Below are the code and all the weights of a small trained network. Each question names an input and a target symbol and asks about switching units off, where a switched-off unit gives its printed mean instead of its output.

import numpy as np


def w(rows, s, z=0):
    codes = np.array(rows[::2]) - 128.0
    scale = np.full(codes.shape[1], s)
    scale[-1] = z or s
    return codes * scale


def f(y):
    return np.maximum(y, 0)


def softmax(a):
    e = np.exp(a - a.max(-1, keepdims=True))
    return e / e.sum(-1, keepdims=True)


def log_softmax(a):
    a = a - a.max(-1, keepdims=True)
    return a - np.log(np.exp(a).sum(-1, keepdims=True))


def net(x, mask):
    ids = ['ΘΠαβδεζηλμξτφ'.index(c) for c in x.split()]
    T = len(ids)
    res = E[ids] + P[:T]
    u = 0
    for l in range(3):
        q, k, v = (res @ M[l].T for M in (Q, K, V))
        z = softmax(np.where(np.tri(T) > 0, q @ k.T / 4**0.5, -1e9)) @ v
        res = res + np.where(mask[u], z, O[l][:, -1]) @ O[l][:, :-1]
        u += 1
        y = f(res @ A[l][:, :-1].T + A[l][:, -1])
        res = res + np.where(mask[u : u + 4], y, B[l][:, -1]) @ B[l][:, :-1]
        u += 4
    return log_softmax(res[-1] @ U[:, :-1].T + U[:, -1])


Q, K, V, O, A, B = {}, {}, {}, {}, {}, {}
E = w([
[117,29,82,199,147,136,174,198,120],'Θ',
[141,79,156,54,45,137,89,254,164],'Π',
[182,193,189,183,5,36,95,5,49],'α',
[107,163,50,136,70,171,170,149,212],'β',
[164,156,29,207,119,35,117,165,177],'δ',
[45,60,212,162,122,122,145,209,250],'ε',
[199,108,162,220,232,26,141,52,212],'ζ',
[168,115,199,53,86,186,235,25,19],'η',
[111,116,30,176,204,146,118,102,83],'λ',
[232,251,226,60,224,179,177,237,55],'μ',
[87,77,135,190,219,92,57,182,114],'ξ',
[88,165,70,86,104,162,44,193,113],'τ',
[54,108,149,106,151,217,116,141,151],'φ',
],0.0076)
P = w([
[82,130,103,124,127,125,120,145,145],'0',
[92,126,98,117,128,143,112,146,159],'1',
[202,1,98,194,115,154,152,178,143],'2',
[38,159,130,118,125,45,165,151,86],'3',
[107,141,109,105,130,147,116,140,161],'4',
[201,26,140,181,103,166,118,174,99],'5',
[45,182,146,118,129,41,171,138,76],'6',
[120,163,123,105,138,153,114,134,160],'7',
[202,75,172,195,92,180,94,168,72],'8',
[53,202,158,117,134,48,174,123,71],'9',
[131,176,127,101,144,158,116,128,171],'10',
[193,114,204,207,86,201,72,158,49],'11',
[59,216,163,117,138,50,173,109,70],'12',
[115,163,120,96,142,159,119,164,169],'13',
],0.007)
Q[0] = w([
[121,184,163,120,116,49,201,52,48],'0.h1',
[130,145,148,141,192,108,175,146,135],'0.h1',
[34,241,174,33,172,18,255,127,40],'0.h1',
[179,134,149,129,31,108,110,17,50],'0.h1',
],0.007)
K[0] = w([
[188,168,156,139,133,97,170,68,73],'0.h1',
[139,144,136,124,168,124,154,139,132],'0.h1',
[254,244,233,68,158,155,210,130,1],'0.h1',
[119,141,120,151,67,77,132,53,82],'0.h1',
],0.0092)
V[0] = w([
[254,215,196,72,175,161,135,194,100],'0.h1',
[125,123,96,140,182,172,68,214,134],'0.h1',
[30,45,82,159,50,110,86,107,183],'0.h1',
[149,165,163,177,88,87,119,61,94],'0.h1',
],0.0052)
O[0] = w([
[158,97,152,2,179,24,181,174,71,122],'0.h1',
[151,168,147,131,144,135,125,227,80,249],'0.h1',
[115,164,118,189,98,208,124,148,178,171],'0.h1',
[157,113,127,143,92,126,173,18,131,30],'0.h1',
],0.0052,0.0017)
A[0] = w([
[156,130,162,5,130,95,214,123,65,197],'0.n1',
[3,199,170,69,72,162,187,75,190,216],'0.n2',
[217,64,181,175,59,183,154,142,51,252],'0.n3',
[86,185,112,79,119,29,56,163,107,191],'0.n4',
],0.0049,0.0034)
B[0] = w([
[192,59,135,73,88,88,213,117,90,232],'0.n1',
[3,121,150,78,42,143,181,125,114,227],'0.n2',
[249,15,168,186,73,202,164,128,72,252],'0.n3',
[144,188,138,115,89,30,51,173,42,237],'0.n4',
],0.0057,0.0038)
Q[1] = w([
[172,79,182,94,48,118,161,146,92],'1.h1',
[122,81,137,126,82,197,116,142,190],'1.h1',
[114,126,140,145,197,67,199,108,165],'1.h1',
[167,132,80,81,254,180,89,198,207],'1.h1',
],0.0099)
K[1] = w([
[159,121,204,56,66,151,163,163,117],'1.h1',
[95,115,135,122,96,161,95,181,203],'1.h1',
[149,76,141,187,208,102,222,70,154],'1.h1',
[142,113,88,175,246,112,53,254,173],'1.h1',
],0.0089)
V[1] = w([
[71,171,177,2,56,128,121,64,136],'1.h1',
[91,166,90,200,219,114,58,131,161],'1.h1',
[21,167,107,148,133,97,44,228,176],'1.h1',
[103,195,96,110,193,61,110,118,171],'1.h1',
],0.0044)
O[1] = w([
[142,119,193,79,5,156,109,117,82,158],'1.h1',
[109,191,154,111,190,121,129,145,129,1],'1.h1',
[131,194,155,90,163,150,97,254,169,105],'1.h1',
[150,204,145,64,160,89,95,114,130,26],'1.h1',
],0.006,0.0045)
A[1] = w([
[53,222,102,69,236,177,16,138,28,171],'1.n1',
[63,152,253,109,232,78,83,143,223,151],'1.n2',
[119,86,79,118,151,125,131,145,97,173],'1.n3',
[145,118,167,225,103,114,82,150,130,251],'1.n4',
],0.0063,0.0023)
B[1] = w([
[105,160,107,83,219,222,87,107,2,238],'1.n1',
[51,45,194,163,197,48,38,71,197,186],'1.n2',
[131,85,136,100,152,110,178,160,121,186],'1.n3',
[158,79,110,185,124,112,84,150,111,253],'1.n4',
],0.0077,0.0056)
Q[2] = w([
[64,130,94,123,91,93,191,127,50],'2.h1',
[73,152,151,124,121,2,168,83,94],'2.h1',
[213,107,150,98,148,236,129,161,134],'2.h1',
[177,180,172,69,168,117,200,145,107],'2.h1',
],0.0062)
K[2] = w([
[148,115,98,108,54,159,135,56,88],'2.h1',
[122,119,124,114,107,89,120,21,101],'2.h1',
[133,140,117,95,163,149,159,254,132],'2.h1',
[141,100,128,109,144,75,169,145,58],'2.h1',
],0.008)
V[2] = w([
[127,89,162,93,162,179,219,139,110],'2.h1',
[170,110,177,133,92,105,139,2,94],'2.h1',
[85,110,148,75,161,193,195,175,130],'2.h1',
[185,130,110,153,79,164,82,122,61],'2.h1',
],0.0053)
O[2] = w([
[67,3,14,57,105,184,78,76,187,172],'2.h1',
[84,133,156,157,83,104,100,15,55,115],'2.h1',
[91,32,24,76,140,165,157,163,195,156],'2.h1',
[130,186,135,191,50,220,140,142,41,253],'2.h1',
],0.0047)
A[2] = w([
[46,167,74,76,161,194,218,128,145,230],'2.n1',
[122,254,26,117,129,108,112,143,147,174],'2.n2',
[105,188,133,42,82,151,106,172,144,117],'2.n3',
[173,123,115,166,112,151,120,152,135,254],'2.n4',
],0.0085,0.0036)
B[2] = w([
[89,141,156,98,183,138,237,106,137,234],'2.n1',
[126,198,2,95,89,81,85,83,188,195],'2.n2',
[202,115,210,71,77,166,87,95,177,210],'2.n3',
[165,159,131,147,143,130,168,151,135,254],'2.n4',
],0.0096,0.0079)
U = w([
[141,106,84,207,153,119,239,187,142,238],'Θ',
[217,103,178,123,75,154,89,166,170,179],'Π',
[129,234,196,202,99,183,115,148,28,184],'α',
[128,188,119,116,68,90,236,94,236,98],'β',
[146,165,7,148,106,59,76,116,169,147],'δ',
[30,79,162,139,84,82,80,167,207,121],'ε',
[188,121,176,140,194,64,110,41,195,152],'ζ',
[53,47,30,131,90,171,71,91,143,109],'η',
[114,176,32,143,219,146,201,83,70,54],'λ',
[134,99,114,49,130,25,158,172,88,116],'μ',
[93,87,127,143,201,149,26,130,62,59],'ξ',
[188,163,103,60,139,193,25,58,118,84],'τ',
[79,115,253,102,187,195,198,117,111,5],'φ',
],0.0046,0.0032)

Each question gives the input, a string of symbols that net reads in full, and the target symbol t.
The units are the heads (4 rows each of Q, K, V and O) and the neurons (one row each of A and B). Each row of codes is followed by its name. A weight is (code - 128) times the scale printed after its matrix; where a second scale follows, it is the last column's (O, A, B and U).
mask holds one flag per unit, layer by layer, with each layer's heads first. A switched-off unit (its flag False) gives its mean, the last column of its rows in O or B, instead of its output. The means were averaged over made-up inputs and are rounded, as every weight is.
A unit's drop is (log p(t) with every unit on - log p(t) with that unit switched off) / (log p(t) with every unit on - log p(t) with every unit switched off).
The circuit of an input: a set's keep is (log p(t) with only the set's units on - log p(t) with every unit switched off) / (log p(t) with every unit on - log p(t) with every unit switched off). Starting from the 12 units with the biggest drops (on a tie, the unit counted first), units are removed one at a time, each time the one whose removal leaves the highest keep (on an exact tie, the one counted first), for as long as the keep stays at least 0.8.
circuit, biggest first: the units of the circuit, biggest drop first
most important unit: the unit with the biggest drop
k most important neurons: the k neurons with the biggest drops, biggest first
k most important neurons of layer l: the k neurons of layer l with the biggest drops, biggest first
drop when u is switched off: that unit's drop, to one decimal
input Π φ Π φ ε φ Π τ α φ Π, target Π: 2 most important neurons of layer 2 : (2.n3; 2.n1)
input Θ τ φ α β τ Π τ λ α β ε Π, target α: circuit, biggest first : (2.h1; 1.h1; 0.h1)
input φ η φ δ λ, target λ: 3 most important neurons : (2.n1; 1.n1; 0.n3)
input α ξ δ λ, target α: circuit, biggest first : (2.h1; 0.h1; 1.h1)
input Θ λ η δ η β μ τ Θ Θ, target μ: circuit, biggest first : (0.h1)
input τ η λ τ ξ μ λ μ α τ, target α: circuit, biggest first : (2.h1; 1.h1; 0.n3)
input τ β φ μ β τ φ ξ ζ, target Θ: 2 most important neurons : (2.n3; 2.n4)
input τ β δ Π τ λ, target Θ: 3 most important neurons : (2.n3; 2.n4; 1.n1)
input μ μ δ μ τ λ δ Θ Π, target Θ: 3 most important neurons : (2.n3; 2.n4; 0.n3)
input Θ φ τ, target Θ: 3 most important neurons of layer 2 : (2.n3; 2.n4; 2.n2)
input φ Π ξ τ φ β δ η λ μ ε φ β, target μ: 2 most important neurons of layer 1 : (1.n1; 1.n3)
input δ ζ β Θ ξ, target ξ: 2 most important neurons of layer 0 : (0.n3; 0.n1)
input η η δ τ τ Π λ δ, target δ: 2 most important neurons : (2.n2; 0.n3)
input Θ δ Π α δ τ Π β, target β: 2 most important neurons : (2.n1; 2.n2)
input α η ξ β, target η: 2 most important neurons : (0.n1; 0.n2)
input Π ε Π τ η ε Θ φ β, target Θ: most important unit : 2.n3
input ζ μ φ Π φ, target φ: 2 most important neurons : (2.n1; 0.n3)
input ε α Π ξ μ ζ ζ, target μ: 2 most important neurons of layer 0 : (0.n1; 0.n4)
input β Π μ φ τ τ δ τ ζ τ φ ε, target Θ: 2 most important neurons : (2.n3; 2.n4)
input φ τ ε φ Θ, target Θ: 3 most important neurons of layer 2 : (2.n3; 2.n4; 2.n2)
input μ τ τ α ε, target ε: 2 most important neurons : (1.n2; 0.n3)
input β ζ η Θ τ δ η Π, target Π: 2 most important neurons of layer 1 : (1.n1; 1.n2)
input τ ξ ξ α α ζ Θ τ η β, target η: 2 most important neurons : (0.n3; 0.n1)
input α ζ ε τ β α Θ, target α: most important unit : 2.h1
input Θ η τ τ ξ φ, target Θ: 3 most important neurons : (2.n3; 2.n4; 1.n1)
input λ α λ τ Θ δ β β μ τ, target μ: drop when 0.n3 is switched off : -0.1
input Π λ δ η φ ζ Π, target η: drop when 2.n1 is switched off : 0.0
input λ Π τ η η λ ζ ζ δ δ, target η: drop when 0.h1 is switched off : 0.2
input ζ τ τ φ η ζ τ β τ φ Θ τ τ φ, target φ: drop when 0.n3 is switched off : 0.1
input δ λ ζ τ η Π δ β δ λ η β δ, target η: most important neuron of layer 0 : (0.n1)
